Below is a small trained network, with its code and all its weights. Each question gives an input and a target symbol and asks what happens when units are switched off, that is, made to give their printed mean instead of their output.

import numpy as np


def w(rows, s, z=0):
    codes = np.array(rows[::2]) - 128.0
    scale = np.full(codes.shape[1], s)
    scale[-1] = z or s
    return codes * scale


def norm(h):
    return h / np.sqrt((h * h).mean(-1, keepdims=True) + 1e-5)


def f(y):
    return np.maximum(y, 0)


def softmax(a):
    e = np.exp(a - a.max(-1, keepdims=True))
    return e / e.sum(-1, keepdims=True)


def log_softmax(a):
    a = a - a.max(-1, keepdims=True)
    return a - np.log(np.exp(a).sum(-1, keepdims=True))


def net(x, mask):
    ids = ['αβγδεζηθμξπστφψω'.index(c) for c in x.split()]
    T = len(ids)
    res = E[ids] + P[:T]
    u = 0
    for l in range(2):
        r = norm(res)
        for j in range(2):
            rows = slice(2 * j, 2 * j + 2)
            q, k, v = (r @ M[l][rows].T for M in (Q, K, V))
            z = softmax(np.where(np.tri(T) > 0, q @ k.T / 2**0.5, -1e9)) @ v
            o = O[l][rows]
            res = res + np.where(mask[u + j], z, o[:, -1]) @ o[:, :-1]
        u += 2
        y = f(norm(res) @ A[l][:, :-1].T + A[l][:, -1])
        res = res + np.where(mask[u : u + 12], y, B[l][:, -1]) @ B[l][:, :-1]
        u += 12
    return log_softmax(norm(res)[-1] @ U[:, :-1].T + U[:, -1])


Q, K, V, O, A, B = {}, {}, {}, {}, {}, {}
E = w([
[21,129,94,174,153,170,160,130,227],'α',
[73,206,144,165,158,154,136,124,223],'β',
[192,156,114,107,173,133,213,205,161],'γ',
[143,193,123,119,131,122,195,164,203],'δ',
[194,110,63,167,148,214,162,201,123],'ε',
[144,172,128,120,174,127,194,206,214],'ζ',
[164,127,127,109,173,121,184,231,182],'η',
[25,70,67,144,149,162,202,108,191],'θ',
[4,129,201,60,192,141,127,193,143],'μ',
[158,148,79,128,85,196,111,37,233],'ξ',
[146,217,97,83,1,168,145,156,106],'π',
[173,235,134,134,46,159,125,166,28],'σ',
[41,191,168,119,93,84,124,253,112],'τ',
[196,181,170,113,193,169,77,37,121],'φ',
[194,82,114,56,143,154,30,181,217],'ψ',
[150,185,178,160,221,154,89,62,36],'ω',
],0.0078)
P = w([
[148,106,246,176,95,158,196,136,183],'0',
[135,102,208,167,109,197,219,170,142],'1',
[128,113,198,145,111,154,194,144,157],'2',
[118,111,175,191,150,156,149,167,160],'3',
[129,143,158,154,145,150,169,147,153],'4',
[131,153,145,137,146,138,156,148,155],'5',
[135,163,132,139,163,134,148,147,150],'6',
[128,176,113,134,165,131,140,137,146],'7',
[130,177,101,125,175,115,134,141,146],'8',
[124,184,81,125,186,117,121,142,144],'9',
[124,189,64,108,191,104,124,137,143],'10',
[127,186,40,104,195,78,117,124,135],'11',
[117,194,33,87,205,107,107,144,110],'12',
[120,208,2,56,199,109,107,142,91],'13',
],0.0085)
Q[0] = w([
[137,101,148,124,99,112,155,92,121],'L0H0',
[126,161,115,51,110,182,173,115,114],'L0H0',
[5,188,123,119,150,156,185,240,59],'L0H1',
[153,65,183,120,6,46,88,100,66],'L0H1',
],0.012)
K[0] = w([
[136,105,200,146,106,132,145,128,140],'L0H0',
[133,139,99,135,124,24,104,103,137],'L0H0',
[69,175,66,110,102,86,121,203,8],'L0H1',
[169,79,238,216,37,162,209,132,135],'L0H1',
],0.014)
V[0] = w([
[140,169,126,185,119,158,172,8,68],'L0H0',
[221,145,204,92,106,113,56,118,131],'L0H0',
[125,165,92,191,67,103,144,161,109],'L0H1',
[75,147,156,110,173,48,136,136,67],'L0H1',
],0.016)
O[0] = w([
[229,144,197,19,78,77,121,122,213,20],'L0H0',
[70,106,124,135,55,196,2,208,166,8],'L0H0',
[167,164,85,239,43,55,105,150,147,111],'L0H1',
[147,245,214,157,142,169,74,105,218,218],'L0H1',
],0.0067,0.012)
A[0] = w([
[126,80,124,162,125,94,167,169,190,84],'L0N0',
[120,155,71,114,68,164,145,4,169,187],'L0N1',
[107,135,33,97,128,104,59,101,149,109],'L0N2',
[151,113,209,181,122,175,191,126,121,206],'L0N3',
[161,87,177,100,182,101,53,93,85,195],'L0N4',
[123,145,57,70,128,74,154,177,124,137],'L0N5',
[212,88,62,120,188,155,102,153,122,200],'L0N6',
[124,139,72,125,239,113,145,195,191,135],'L0N7',
[135,170,197,154,110,102,89,109,56,99],'L0N8',
[97,151,50,148,81,218,132,92,171,154],'L0N9',
[174,79,196,173,166,215,112,46,128,125],'L0N10',
[133,121,206,126,176,121,147,147,177,250],'L0N11',
],0.011,0.0022)
B[0] = w([
[146,202,178,102,85,119,83,181,91,151],'L0N0',
[113,131,58,127,89,118,95,233,83,154],'L0N1',
[109,156,86,121,128,194,145,87,129,132],'L0N2',
[112,98,167,168,148,37,161,136,102,214],'L0N3',
[130,31,75,100,152,77,105,162,101,143],'L0N4',
[149,155,95,103,54,120,114,101,208,154],'L0N5',
[56,121,60,125,124,88,99,164,126,152],'L0N6',
[165,208,81,96,76,149,175,249,99,246],'L0N7',
[102,124,109,163,119,35,113,65,145,154],'L0N8',
[67,130,113,191,129,127,75,196,103,157],'L0N9',
[81,162,211,87,94,128,118,109,84,190],'L0N10',
[125,153,84,116,77,34,136,153,128,214],'L0N11',
],0.011,0.012)
Q[1] = w([
[158,1,216,151,97,144,84,139,119],'L1H0',
[173,126,158,150,182,219,120,68,96],'L1H0',
[144,218,69,99,114,137,89,61,35],'L1H1',
[90,138,72,104,102,64,71,96,47],'L1H1',
],0.016)
K[1] = w([
[100,22,238,151,54,114,181,168,138],'L1H0',
[104,125,125,149,166,160,200,180,251],'L1H0',
[127,193,36,102,232,122,97,112,170],'L1H1',
[162,166,118,112,188,158,142,172,203],'L1H1',
],0.016)
V[1] = w([
[131,124,178,70,247,43,67,152,74],'L1H0',
[155,227,182,202,83,118,65,66,94],'L1H0',
[136,152,242,61,89,251,242,216,123],'L1H1',
[214,101,75,178,170,152,183,248,225],'L1H1',
],0.017)
O[1] = w([
[179,89,131,122,201,114,68,157,139,182],'L1H0',
[163,83,175,144,76,132,137,134,60,178],'L1H0',
[181,164,142,132,154,247,125,95,147,251],'L1H1',
[128,58,208,143,140,167,163,152,174,191],'L1H1',
],0.013,0.012)
A[1] = w([
[71,131,109,105,52,126,152,76,201,14],'L1N0',
[112,124,134,213,126,58,94,99,154,26],'L1N1',
[46,105,78,152,153,141,126,123,144,134],'L1N2',
[69,85,117,173,66,152,153,97,155,74],'L1N3',
[146,122,127,113,8,143,151,104,115,95],'L1N4',
[194,120,151,211,112,112,177,141,121,103],'L1N5',
[120,133,113,119,125,169,134,97,226,90],'L1N6',
[132,79,153,134,79,101,102,199,200,200],'L1N7',
[188,45,157,115,131,128,22,136,88,93],'L1N8',
[117,158,90,161,133,112,48,197,244,250],'L1N9',
[120,102,159,40,93,140,187,114,148,131],'L1N10',
[186,89,36,204,102,152,174,107,173,55],'L1N11',
],0.014,0.0024)
B[1] = w([
[127,236,122,137,109,98,124,175,112,150],'L1N0',
[152,161,110,99,134,193,156,115,163,163],'L1N1',
[100,79,97,195,135,142,155,121,124,157],'L1N2',
[74,177,172,112,186,132,159,177,111,162],'L1N3',
[133,82,103,83,169,163,116,52,78,188],'L1N4',
[80,113,84,179,118,90,87,69,139,254],'L1N5',
[125,150,124,182,91,82,103,118,171,161],'L1N6',
[143,214,195,82,137,140,121,113,134,180],'L1N7',
[178,126,55,148,57,132,161,250,156,166],'L1N8',
[99,40,138,115,101,120,56,79,82,193],'L1N9',
[184,102,115,74,148,156,139,126,150,162],'L1N10',
[180,72,189,97,98,110,168,154,168,172],'L1N11',
],0.019,0.0099)
U = w([
[183,113,110,104,178,30,167,78,153,228],'α',
[106,184,117,79,49,101,92,147,176,2],'β',
[150,100,174,106,116,142,42,95,192,61],'γ',
[179,177,2,173,164,180,99,116,67,200],'δ',
[59,97,165,154,99,24,138,213,62,69],'ε',
[138,116,205,178,108,187,137,139,196,125],'ζ',
[133,90,195,208,141,199,156,158,169,116],'η',
[184,87,121,134,168,68,204,99,192,135],'θ',
[142,197,138,104,203,173,167,147,89,124],'μ',
[87,180,99,83,77,114,132,147,195,178],'ξ',
[115,124,139,38,51,175,179,111,83,75],'π',
[181,60,177,113,89,169,144,86,74,124],'σ',
[54,138,130,216,103,66,113,130,86,128],'τ',
[174,83,120,85,116,110,18,151,149,111],'φ',
[47,74,119,165,158,201,131,154,138,140],'ψ',
[210,127,127,131,60,106,97,206,125,128],'ω',
],0.008,0.0043)

Each question gives the input, a string of symbols that net reads in full, and the target symbol t.
The units are the heads (2 rows each of Q, K, V and O) and the neurons (one row each of A and B). Each row of codes is followed by its name. A weight is (code - 128) times the scale printed after its matrix; where a second scale follows, it is the last column's (O, A, B and U).
mask holds one flag per unit, layer by layer, with each layer's heads first. A switched-off unit (its flag False) gives its mean, the last column of its rows in O or B, instead of its output. The means were averaged over made-up inputs and are rounded, as every weight is.
A unit's drop is (log p(t) with every unit on - log p(t) with that unit switched off) / (log p(t) with every unit on - log p(t) with every unit switched off).
The circuit of an input: a set's keep is (log p(t) with only the set's units on - log p(t) with every unit switched off) / (log p(t) with every unit on - log p(t) with every unit switched off). Starting from the 12 units with the biggest drops (on a tie, the unit counted first), units are removed one at a time, each time the one whose removal leaves the highest keep (on an exact tie, the one counted first), for as long as the keep stays at least 0.8.
circuit, biggest first: the units of the circuit, biggest drop first
k most important neurons: the k neurons with the biggest drops, biggest first
k most important neurons of layer l: the k neurons of layer l with the biggest drops, biggest first
drop of u: that unit's drop, to one decimal
input θ θ σ ζ, target σ: most important neuron of layer 0 : L0N0
input ε μ τ θ μ μ η θ ψ ω θ τ, target φ: circuit, biggest first : L1H0, L0H1, L1N9
input ε θ π ξ θ τ τ ζ μ, target ε: circuit, biggest first : L1H1, L0N11
input ψ γ ζ, target ψ: circuit, biggest first : L0H0, L0H1, L0N11
input ξ α μ, target ξ: 2 most important neurons of layer 0 : L0N0, L0N3
input τ τ μ ω γ, target ω: circuit, biggest first : L1H0, L1N8
input μ θ α, target δ: circuit, biggest first : L1H1, L0N10
input β θ μ γ ω, target ω: circuit, biggest first : L1H0, L1N8
input η θ μ ω τ μ, target ω: circuit, biggest first : L1H0, L1N8
input δ μ γ φ τ γ ζ μ μ θ δ σ, target σ: circuit, biggest first : L1H0, L1N4, L0H1
input τ μ μ φ θ θ τ α π ζ μ, target π: circuit, biggest first : L0H1, L1H0, L0N3, L0N11
input η ψ ζ, target ψ: circuit, biggest first : L0H1, L0H0, L1H0, L1N9
input τ μ ζ μ α, target μ: 2 most important neurons : L0N10, L1N5
input δ ε β θ τ ζ, target τ: circuit, biggest first : L1N5
input ζ φ η γ ξ η δ μ α μ η θ, target μ: 2 most important neurons of layer 1 : L1N5, L1N8
input ζ μ ξ μ θ ψ η μ τ σ, target τ: circuit, biggest first : L1N5, L1H1
input μ ψ μ μ θ α θ α, target θ: circuit, biggest first : L0H0, L0H1, L1N11
input β α θ μ ζ τ γ τ δ β μ τ σ τ, target τ: 2 most important neurons of layer 0 : L0N10, L0N11
input ξ μ γ θ ζ μ π, target π: 2 most important neurons : L1N4, L0N5
input μ τ β ζ μ τ τ θ, target τ: most important neuron : L1N5
input θ τ ε ζ θ μ ε π, target π: 3 most important neurons of layer 1 : L1N4, L1N11, L1N3
input τ β ζ μ ω μ μ μ ε ε, target μ: 3 most important neurons : L1N5, L0N10, L0N7
input ε θ θ τ η π, target τ: 2 most important neurons : L1N5, L0N9
input μ ε η μ τ μ μ θ, target μ: 2 most important neurons of layer 1 : L1N5, L1N9
input θ ε ψ τ σ ζ μ μ ξ μ γ π β γ, target π: 2 most important neurons : L0N7, L1N4
input μ μ μ θ μ θ ε ξ, target ξ: 2 most important neurons of layer 1 : L1N0, L1N11
input μ ε θ, target δ: 2 most important neurons of layer 0 : L0N10, L0N7
input ω ε ε ζ μ ζ μ ξ ζ α α θ θ θ, target α: circuit, biggest first : L0H0
input θ μ μ π θ τ ζ μ θ α τ ζ, target τ: drop of L0H1 : 1.2
input β μ φ θ ε, target φ: drop of L1N9 : 0.4
